In the rows, zero is written as 128.
Facts:
[briklol, sisem, fladralem, notedor, zari, dromem, vetubran, trago, druflo, dunas, ligi, golin, tuku, plusto, bovate, skebroplum, peka, trufugre, kiklatru, zugrel, trasol, klomer, guklir, klida, tevik, kazar, tibim, rodri, kopidral, nize, golom, likluk, gradrapluk, gragom, lodulak, stikoru, negu, kefo, zufum, pleklar, floves, skatrer, klerer, mamu, senas, budre, vonuk, lize, flogri, broflen, trabrum, takik, stostel, flofan, skitegom, pudolu, fizur, trebrulim, neni, rodo, groskas, klidoklam, grolu, trakitos, flaplepor, plipon, podra, tetises, raklem, travir, plekle, drumi, skagra, vudral, mutor, grustom, gofor, vesten, rugi, soduk, batridrok, talo, gravomel, besko, soske, plefom, padum, tripal, bizu, liplir, duranek, nivis, vifak, flavul, plere, sateze, vuron, niflapak, dafi, petreka, neskem, stiki, masku] flalastik 41
[vukluk, flosu, lafo, sezepun, veklesken, klakirom, brota, savek, kabrer, reguplir, pora, drobuk, brotar, skogran, skofe, gitul, klepudra, brive, nogo, vodeno, bugibram, zomugro, dregra, skolatron, vaska, plifu, trutren, skuve, zosa, flustom, drople, vodra, kletepem, zazugus, mokur, latral, seflos, grodrer, nikem, klubrun, bitrur, ronak, neso, skaram, pluflo, buto, skugolus, trostun, buge, briplir, bedul, saplas, flabik, tastos, vuski, suza, plekles, stusas, kubi, flustos, bruklaski, brivukli, pluno, sobrik, plufe, ziskaplik, plavir, bregis, tragak, grivogon, zastu, stigruplas, kogi, klotim, zigi, plede] flalastik 113
{briklol, rodo} skiflu mutor
{vukluk, bedul} skiflu grodrer
{vukluk, veklesken, brota, bovate, nize, golom, fizur, briplir, podra, stigruplas} skiflu plekle
{fladralem, veklesken, vetubran, klakirom, kabrer, guklir, skolatron, golom, gragom, stikoru, zufum, skatrer, kletepem, trabrum, pudolu, soske, plefom, sobrik, vuron, klotim, zigi} skiflu saplas
{notedor, mamu, trebrulim, bedul, raklem, plekles} skiflu drumi
{notedor, klakirom, ronak, neso, vifak} skiflu lafo
{flosu, pora, zazugus} skiflu zosa
{zari} skiflu vodra
{zari, trago} skiflu klidoklam
{zari, vetubran, ligi, stikoru, rodo, flaplepor, vuski, grivogon} skiflu bregis
{zari, dromem, skebroplum, mamu, flogri, skitegom, plekle, drumi, gofor, vesten, soduk, suza, sobrik, plavir, dafi, kogi} skiflu buto
{lafo, tibim, latral, trebrulim, travir, stigruplas} skiflu klubrun
{lafo, veklesken, lize} skiflu rodri
{lafo, druflo, tuku, klepudra, zufum, trebrulim, groskas, tripal, vuron, petreka, stigruplas, masku, zigi} skiflu skatrer
{dromem} skiflu reguplir
{dromem, senas, ziskaplik, tragak} skiflu bedul
{dromem, klakirom, ligi, likluk, flustom, kletepem, grustom, vuron} skiflu suza
{sezepun, skagra, batridrok} skiflu neskem
{sezepun, pluflo} skiflu nikem
{veklesken, vonuk, flofan, raklem, batridrok} skiflu mamu
{veklesken, drobuk, gitul, dregra, zosa, bedul, flavul, klotim} skiflu plipon
{veklesken, kubi, flavul, plavir, petreka} skiflu klotim
{vetubran, floves, gravomel} skiflu tragak
{trago, gradrapluk} skiflu petreka
{druflo} skiflu budre
{dunas, kabrer, tibim, drople, floves, grodrer, klubrun, klidoklam, vuski, sobrik, klotim, zigi} skiflu zufum
{ligi, zomugro} skiflu tastos
{savek, lodulak} skiflu plufe
{savek} skiflu sisem
{reguplir, pora, peka, trasol, kletepem, podra, vesten, soduk} skiflu sobrik
{plusto, kletepem, zastu} skiflu trebrulim
{plusto, rugi, soduk, tastos, bizu} skiflu grustom
{bovate, bedul} skiflu skitegom
{skebroplum, takik, klotim} skiflu trabrum
{drobuk, stikoru, seflos, skagra} skiflu tevik
{trufugre, kubi} skiflu kogi
{kiklatru, klida, briplir, kubi} skiflu vudral
{kiklatru, tevik, latral, buge, flabik} skiflu skogran
{brotar, senas, skugolus, vudral} skiflu vuron
{brotar} skiflu pudolu
{zugrel} skiflu kletepem
{skogran, kefo, trostun, gofor, niflapak, klotim} skiflu zigi
{trasol, guklir, skaram, briplir, masku} skiflu golom
{klomer} skiflu stostel
{guklir, skuve, lize} skiflu brive
{klida} skiflu brotar
{gitul} skiflu trakitos
{tevik, vifak} skiflu rugi
{tevik, vonuk, tastos} skiflu masku
{kazar, lize, bitrur} skiflu ligi
{klepudra} skiflu tripal
{rodri, trabrum, drumi, bregis, klotim} skiflu gofor
{nogo} skiflu rodo
{bugibram} skiflu vodeno
{bugibram} skiflu raklem
{nize} skiflu negu
{nize} skiflu dunas
{likluk} skiflu groskas
{trutren, vuski} skiflu grivogon
{gradrapluk} skiflu vuski
{gradrapluk} skiflu kopidral
{stikoru, pudolu, plede} skiflu skofe
{flustom} skiflu stigruplas
{flustom} skiflu bitrur
{negu} skiflu skolatron
{pleklar, skitegom, trostun, stusas, stiki} skiflu niflapak
{floves} skiflu pleklar
{floves, flofan, brivukli, ziskaplik} skiflu tibim
{floves} skiflu bruklaski
{vodra, vonuk} skiflu vukluk
{klerer, trakitos, neskem} skiflu golin
{senas} skiflu duranek
{kletepem} skiflu plefom
{vonuk} skiflu guklir
{zazugus} skiflu plede
{flogri} skiflu grolu
{flogri} skiflu drople
{mokur, bruklaski} skiflu fladralem
{broflen, nikem} skiflu trasol
{grodrer, dafi} skiflu brota
{bitrur, kogi} skiflu veklesken
{bitrur, plede} skiflu bizu
{ronak} skiflu mokur
{stostel, klidoklam} skiflu soske
{pluflo} skiflu skebroplum
{pluflo} skiflu skaram
{skugolus} skiflu likluk
{skugolus} skiflu pora
{skugolus} skiflu trufugre
{neni, grolu, duranek} skiflu peka
{buge, plekles} skiflu besko
{trakitos, kubi} skiflu soduk
{flaplepor, tripal} skiflu vaska
{flaplepor} skiflu gragom
{raklem, vesten, plede} skiflu nogo
{raklem} skiflu zastu
{vudral} skiflu flustom
{vesten} skiflu zomugro
{flabik, bruklaski} skiflu plifu
{gravomel} skiflu brivukli
{kubi} skiflu fizur
{padum, liplir, plere} skiflu vifak
{padum} skiflu travir
{padum} skiflu gitul
{brivukli} skiflu stiki
{pluno, sateze} skiflu talo
{nivis} skiflu neso
{nivis} skiflu flustos
{vifak} skiflu lodulak
{ziskaplik} skiflu kazar
{sateze} skiflu zugrel
{grivogon} skiflu dromem
{stiki} skiflu skagra
skezu a <- briklol, sisem, fladralem, zari, dromem, sezepun, veklesken, vetubran, trago, dunas, golin, kabrer, reguplir, plusto, drobuk, peka, skogran, skofe, trasol, gitul, tevik, rodri, nogo, nize, skolatron, golom, plifu, lodulak, negu, drople, floves, vodra, skatrer, klerer, mamu, senas, lize, flogri, mokur, grodrer, klubrun, bitrur, neso, stostel, skaram, pluflo, buto, pudolu, fizur, neni, trostun, rodo, buge, groskas, plipon, tetises, raklem, vudral, batridrok, vuski, suza, talo, gravomel, soske, plefom, padum, bruklaski, brivukli, liplir, duranek, vifak, plavir, bregis, niflapak, tragak, grivogon, zastu, stigruplas, plede
skezu b <- vukluk, druflo, brota, skebroplum, zugrel, klomer, klepudra, brive, bugibram, kopidral, zomugro, dregra, likluk, stikoru, zosa, kefo, zufum, pleklar, budre, broflen, nikem, ronak, skitegom, trebrulim, briplir, trakitos, flaplepor, plekle, skagra, vesten, tastos, besko, tripal, bizu, pluno, flavul, plufe, sateze, vuron, dafi, masku, zigi
skezu c <- notedor, flosu, savek, trufugre, guklir, klida, kazar, tibim, vodeno, vaska, trutren, skuve, gradrapluk, vonuk, latral, seflos, trabrum, grolu, stusas, flustos, sobrik, nivis, ziskaplik, petreka, stiki
skezu e <- lafo, tuku, pora, gragom, takik, flofan, bedul, soduk, saplas, kubi
skezu f <- klakirom, zazugus, klotim
skezu g <- ligi, kletepem, rugi, flabik, kogi
skezu d <- bovate, kiklatru, brotar, flustom, skugolus, klidoklam, podra, travir, drumi, mutor, grustom, gofor, plekles, plere, neskem

Known rows:
drobuk: [116 108 139 122 148 107 158 136 165 148 164 149  98 108 126 150 129 130
 121 109  97 128 114 148 139 181  48]
neskem: [ 86  61 179 174 133 173 187  96 129 186 146 140 117 113 135 104 112 123
 110  48 123  98  89 147 149 212 112]
stostel: [116 127 161 166 139 115 186 121 179 148 120 149 120 121 111 131 131 131
  99  96 110  91 138 127 130 169 102]
klomer: [114 142 146 150 129  92 171 100 191 162 112 160 119 128 121 131 134 124
 102  72  84 115 110 145 145 214 125]
grivogon: [123 106 146 124 136 118 183 121 181 133 144 134 116 117 105 149 117 119
 110  90 130  86 120 151 130 155 121]
bregis: [140 107 146 133 134 127 197 117 184 151 144 111 129 128  90 135 123 105
  99  74 158  54 131 131 125 143 134]
rodo: [111 101 133 107 125 123 183 120 181 143 134 146 107 140 122 166 134 124
 121  85 145  90 111 152 145 141 149]
soduk: [135 123 163 170 147 140 148  70 165 155 156 134 161  98 135 161 109 117
  86  86 103  86  96 160 142 197 113]
fizur: [145 110 151 150 145 125 183 117 162 121 145 136 132  99  96 129  99 121
 103  93 104  68 110 159 125 158 128]
takik: [114 138 156 168 149 128 148  85 181 160 121 139 148 117 142 173 128 119
  81  86 113  99 103 149 138 200 106]
trebrulim: [127 139 146 150 135  97 177 106 198 159 117 141 123 124 108 123 124 110
  78  61 100  93 106 160 129 209 137]
peka: [136 120 166 165 147 128 188 123 172 145 133 128 127  98  99 119 107 119
  94  84 116  66 132 132 114 169 117]
duranek: [123 120 161 156 147 121 190 127 167 143 137 139 117 101 100 128 113 133
  99  90 113  78 128 146 124 172 115]
zazugus: [107  63 136 120 171 161 113  98 156 127 141 161 110 153 147 156 161  97
 102 107 121 106  96 146 151 183  45]
pleklar: [116 128 148 157 129  93 183 118 198 171 120 140 111 124 112 127 125 120
  83  56 100 109 106 155 129 221 124]
flavul: [115 125 122 121 139  92 147 120 191 159 149 137 110 111 129 147 135 123
 104  76  88 146  96 158 133 233  70]
gradrapluk: [101 123 149 142 146 124 159  96 183 141 110 161 122 124 157 170 142 109
  82  78 108 139 113 173 150 190 103]

Rows:
No name comes twice in this set of rows, the named rows included.
[171 109 160 141 136 143 203 110 161 152 172  84 149 101  55 103 102  84
  88  62 163  23 140 129 108 159 142] | buto
[112  97 148 168 181 160 129  97 157  97  88 178 125 149 148 137 151 115
  70 112 100  84 104 142 145 179  85] | klakirom
[141 116 128 105 134  96 164 117 181 188 171 107 116 110  91 130 132  90
 112  65 114 132 112 150 129 237  67] | zosa
[113 105 144 116 149 126 145 107 169 164 156 130 125 109 141 162 141  93
  95  83 110 154 115 170 148 217  51] | flosu
[121 125 144 142 144 109 176 123 191 128 121 147 110 121 119 152 125 138
  96  98 119  86 120 150 130 158 118] | vuski
[126 137 149 164 158 129 133  79 171 143 139 158 143  96 151 175 117 128
  90 102  82 110  82 174 149 201  98] | kubi
[124 130 167 174 140 123 204 123 183 178 124 113 128 123  84 106 135 109
  88  70 137  55 166 100 119 170 106] | skatrer
[137 117 143 115 136 125 170 110 164 133 155 153 133 102 112 152 121 125
 127 110 102 103 116 144 142 152 102] | bitrur
[142 130 151 150 109 113 187  95 186 185 141 124 135 133  95 106 134  95
  96  53 112  76 127 132 143 203 150] | brive
[115 104 140 124 128 117 169 106 171 148 141 159 118 127 131 153 133 126
 130 102 118 105 111 136 154 138 133] | plede
[139 132 131 142 132  96 161  93 182 137 125 160 126 103 134 136 118 132
  95  82  64 110  94 160 143 204 132] | briplir
[116 130 157 140 152 127 163  97 171 131 114 153 146 109 151 167 131 104
  75  78 104 116 104 186 143 192 116] | notedor

Now the same things, written a new way:
Known rows:
flosu: [166 191 151 138  86  96 116 120 109 142 134 114 118 129 120 144 122 122
 157 107 132 122 113 154  98  90 107 136  96  88 103 101 134 160  90 141
 141 138]
zastu: [112 129 125 146 113 143 110 118 159 110 124 130 128 127 120 128 121 131
 145 136 130 163 138 129 129 147 157 138 135 132 145 141 146 111 162 113
 125 137]
tetises: [163 138 133 145 105 160 125 113 145 102 150 132 121 139 158 119 129 109
 152 138 129 165 149 116 121 127 144 134 144 129 141 131 146 112 123 126
 119 132]
pluflo: [147 146 112 133 126 116 133 139 139 110 172 144 100 141 130 104 136 123
 117  99 100 164 138 174 155 153 149  80 152  99 118 144 139 130 124 145
 103 125]
neso: [122 119 132 140 111 148 107  86 168 111 139 122 128 145 122 117 114 135
 148 137 139 133 133 124 136 146 150 135 135 143 153 153 140  98 147 107
 143 145]
lize: [138 149 127 134 122 119 148 140 180 124 151 125  94 155 155 139 107 127
 126 117 129 153 127 159 145 133 167  89 128  98 136 148 130 128 120 140
 135 123]
drumi: [ 68  74 110  98 116  86 127 157  81 154  65 117 135  92 142 150 123 129
 121 147 126 112 125 111  98 133  92 188  79 152 149 119 111 139 140 122
 123 104]
nize: [121 138 125 138 117 113 121 135 160 120 164 132 105 138 114 116 115 131
 114 106 117 160 135 172 153 162 160  79 150 111 114 153 141 118 137 154
 135 144]
klakirom: [109 139 145 122 154  82 106 138 158 126 145 114 116 121 135 143 123 129
 105 120 161  82 107 168 145 119 130  92 141 114 120 166 117 130 115 131
 142 136]
kazar: [115 144 158 114 126 115 133 134 154 132 127 137 100 147 159 143 117 122
 119 122 137 122 119 131 112 115 123 157 116 125 141 101 127 146 124 109
 110 104]
skogran: [134 117 125 159 124 169 104  86 138 115 108 105 148 128 115 139 141 132
 171 154 127 145 135  88 116 140 145 159 159 170 121 108 159 116 171  97
 140 152]
kogi: [111  99 102 116 111  93 125 156 112 178 119 111 135 140 128 131 116 144
 136 114 118 160 136 143 126 145 135 154 114 128 156 130 113 139 131 127
 124 125]
gitul: [182 176 137 147  78 111 117  92  97 128 142 111 124 143 114 117 132 142
 178 111 124 184 137 150 119 109 139 135 122 102 121 108 151 146  97 141
 127 154]
ligi: [115 113 119 107 140 111 139 160 159 185 124 124 124 157 174 148 115 137
 133 135 129 141 117 123 125 127 148 144 117 134 150 125 104 138 120 115
 125 106]
bruklaski: [152 146 126 144 137 162 122 112 151  99 145 123 126 133 122 134 134 116
 134 137 129 151 137 120 146 144 151 108 159 138 110 126 152 123 140 134
 133 153]
vifak: [147 128 149 122  87 160 109  71 175 123 146 121 141 176 153  90 103 147
 165 134 160 128 122 121 121 122 130 156 131 147 163 174 120 100 108 104
 117 139]
skagra: [171 137 123 119 134 150 144 127  60 126 151 141 137 106 123 104 139 107
 127 121 129 129 123 116 126  92  83 135 113 119 125 139 105 136  75 167
 135 122]

Rows:
No name comes twice in this set of rows, the named rows included.
[108 130 130 139 113 120 107 122 161 116 148 127 116 143 104 118 118 143
 122 112 121 145 132 151 145 172 157 107 140 129 128 148 138 101 159 116
 132 137] | stigruplas
[126 141 114 145  82 119 108 107 110 120 107 108 133 119 109 140 128 135
 187 135 117 181 146 125 108 120 155 169 132 132 145 100 158 130 152  98
 125 136] | tragak
[132 146 148 124 161 122 113 138 144 122 159 156 112 137 129 132 146 127
  98 114 123  99 131 144 144 143 114  98 147 124 100 108 126 139 133 132
 128 117] | guklir
[120 152 141 119 130 101 125 148 138 113 157 157  93 127 124 126 118 115
  80  90 135 121 122 172 140 150 115  91 118  96 113 149 125 133 122 150
 129 116] | vonuk
[169 163 121 147  83 124 114  82 161 108 166 118 113 158 123 103  97 131
 140 103 142 161 130 154 130 125 139 105 113 101 128 174 134 110  88 152
 148 158] | padum
[104  47 130 118 200 175 137  93  80 183  56 111 215 116 111 164 171 163
 162 177 112  55 130  59 113 120  80 187 155 201 115  50 126 139 182  55
  82 150] | saplas
[146 116 129 120 120 179 129 106 129 104 137 140 135 143 166 117 165 112
 164 146 112 166 145  91 136 125 128 177 167 159 149 109 138 108 136 104
  91 129] | talo
[115 135 110 131 125 120 165 170 119 113 120 147 102  92 146 125 104  92
 100 126 143 125 126 119 117  96 134 124 102  94 139 163 111 114 102 171
 146  96] | bugibram
[113 120 117 141 136 144 128 141  88 122 109 114 148  80  97 121 123 108
 121 135 144 106 131  95 123 112 104 137 115 134 117 136 125 121 141 145
 163 133] | pleklar
[131 114 117 107 164 128 148 159  90 130 159 145 129 110 113 103 145 121
  92 121 121 115 123 126 142 129 113 104 137 115 126 137 110 129 118 148
 122 109] | broflen
[ 91 102 127 124 134 131 125 153 125 130 104 129 140 108  97 125 112 133
  98 141 142  91 122  97 126 121 125 141 104 136 143 149 127 112 146 124
 148 119] | trebrulim

